Below is a small trained network, with its code and all its weights. Each question gives an input and a class and asks what happens when units are switched off, that is, made to give their printed mean instead of their output.

import numpy as np


def w(rows, s, z=0):
    codes = np.array(rows[::2]) - 128.0
    scale = np.full(codes.shape[1], s)
    scale[-1] = z or s
    return codes * scale


def f(y):
    return np.maximum(y, 0)


def log_softmax(a):
    a = a - a.max(-1, keepdims=True)
    return a - np.log(np.exp(a).sum(-1, keepdims=True))


def net(x, mask):
    res = np.array(x, float).reshape(1, 5) / 4 @ E
    y = f(res @ A[0][:, :-1].T + A[0][:, -1])
    res = res + np.where(mask, y, B[0][:, -1]) @ B[0][:, :-1]
    return log_softmax(res[-1] @ U[:, :-1].T + U[:, -1])


A, B = {}, {}
E = w([
[123,1,140],'x0',
[124,161,236],'x1',
[226,119,136],'x2',
[127,128,128],'x3',
[129,129,127],'x4',
],0.0098)
A[0] = w([
[226,156,107,89],'N1',
[177,108,54,98],'N2',
[117,116,69,55],'N3',
[2,153,127,28],'N4',
[141,210,122,156],'N5',
[95,133,179,72],'N6',
[119,73,134,28],'N7',
[119,92,153,86],'N8',
[47,130,123,19],'N9',
[183,176,100,128],'N10',
[96,129,221,61],'N11',
[222,130,139,9],'N12',
[129,91,141,74],'N13',
[98,121,103,62],'N14',
[129,91,138,73],'N15',
[134,182,112,24],'N16',
[128,82,145,68],'N17',
[120,70,108,86],'N18',
[117,127,188,39],'N19',
[119,126,185,61],'N20',
[127,115,88,70],'N21',
[68,115,43,128],'N22',
[155,65,168,77],'N23',
[139,143,150,33],'N24',
[126,119,82,63],'N25',
[136,137,208,2],'N26',
[158,137,125,190],'N27',
[129,122,82,57],'N28',
[135,154,37,63],'N29',
[75,67,168,100],'N30',
[130,135,175,53],'N31',
[83,132,118,81],'N32',
[132,102,71,60],'N33',
[130,106,131,184],'N34',
[53,134,116,30],'N35',
[146,88,142,87],'N36',
[57,148,97,199],'N37',
[71,136,193,113],'N38',
[106,133,164,93],'N39',
[133,90,106,125],'N40',
[226,126,137,3],'N41',
[97,172,121,86],'N42',
[63,129,145,37],'N43',
[142,178,113,27],'N44',
[141,127,176,67],'N45',
],0.017,0.0089)
B[0] = w([
[111,88,88,210],'N1',
[154,164,140,221],'N2',
[146,175,127,169],'N3',
[128,91,80,205],'N4',
[89,130,154,254],'N5',
[163,140,118,154],'N6',
[109,141,116,161],'N7',
[113,133,120,159],'N8',
[128,96,42,160],'N9',
[107,130,153,214],'N10',
[154,168,113,180],'N11',
[139,103,26,171],'N12',
[93,160,106,155],'N13',
[135,142,83,144],'N14',
[111,144,119,155],'N15',
[67,170,90,160],'N16',
[92,155,99,164],'N17',
[99,142,132,193],'N18',
[149,153,110,147],'N19',
[155,162,111,150],'N20',
[132,149,115,155],'N21',
[176,170,161,250],'N22',
[94,150,120,194],'N23',
[136,146,107,131],'N24',
[145,172,101,156],'N25',
[151,166,107,154],'N26',
[126,104,159,199],'N27',
[161,169,97,153],'N28',
[133,165,144,207],'N29',
[101,139,131,202],'N30',
[146,161,98,143],'N31',
[137,112,93,153],'N32',
[137,166,112,176],'N33',
[115,134,176,191],'N34',
[119,79,29,161],'N35',
[101,162,121,166],'N36',
[144,87,146,252],'N37',
[166,148,140,188],'N38',
[152,146,140,148],'N39',
[111,139,148,188],'N40',
[145,70,7,172],'N41',
[91,125,148,175],'N42',
[142,111,63,149],'N43',
[75,178,101,156],'N44',
[147,153,122,148],'N45',
],0.013,0.009)
U = w([
[216,214,114,42],'0',
[152,90,68,98],'1',
[146,149,143,250],'2',
[55,187,131,36],'3',
[161,146,139,237],'4',
[197,67,253,93],'5',
],0.012,0.015)

Each question gives the input, the list of numbers given to net, and the class t.
The units are the neurons (one row each of A and B). Each row of codes is followed by its name. A weight is (code - 128) times the scale printed after its matrix; where a second scale follows, it is the last column's (A, B and U).
mask holds one flag per neuron, in row order. A switched-off neuron (its flag False) gives its mean, the last column of its row in B, instead of its output. The means were averaged over made-up inputs and are rounded, as every weight is.
A unit's drop is (log p(t) with every unit on - log p(t) with that unit switched off) / (log p(t) with every unit on - log p(t) with every unit switched off).
The circuit of an input: a set's keep is (log p(t) with only the set's units on - log p(t) with every unit switched off) / (log p(t) with every unit on - log p(t) with every unit switched off). Starting from the 12 units with the biggest drops (on a tie, the unit counted first), units are removed one at a time, each time the one whose removal leaves the highest keep (on an exact tie, the one counted first), for as long as the keep stays at least 0.8.
units of the circuit, in order: the units of the circuit, biggest drop first
unit that matters most: the unit with the biggest drop
top k neurons: the k neurons with the biggest drops, biggest first
drop of u: that unit's drop, to one decimal
input [-5,0,-5,-2,-5], class 1: units of the circuit, in order : (N4 N35 N37)
input [-8,-8,-7,4,8], class 0: top 2 neurons : (N22 N29)
input [5,-3,-2,4,-1], class 3: unit that matters most : N18
input [-5,-2,-6,-2,-1], class 1: units of the circuit, in order : (N4 N35)
input [7,-8,-7,1,-8], class 0: units of the circuit, in order : (N22 N3)
input [-6,-2,8,-4,-8], class 1: units of the circuit, in order : (N41 N1)
input [6,-7,7,1,3], class 0: units of the circuit, in order : (N2 N33)
input [-1,8,7,-5,4], class 0: units of the circuit, in order : (N26 N11)
input [8,1,7,7,1], class 3: top 2 neurons : (N23 N36)
input [3,6,-4,-2,-2], class 0: top 2 neurons : (N11 N38)
input [-7,5,0,2,3], class 3: top 3 neurons : (N5 N16 N44)
input [7,-6,-6,-7,1], class 3: top 2 neurons : (N18 N30)
input [3,5,0,4,-4], class 0: drop of N10 : 0.1
input [7,4,4,0,0], class 3: unit that matters most : N23
input [6,6,-5,-5,-4], class 0: drop of N38 : 0.3
input [6,-3,-4,2,1], class 3: drop of N7 : 0.1
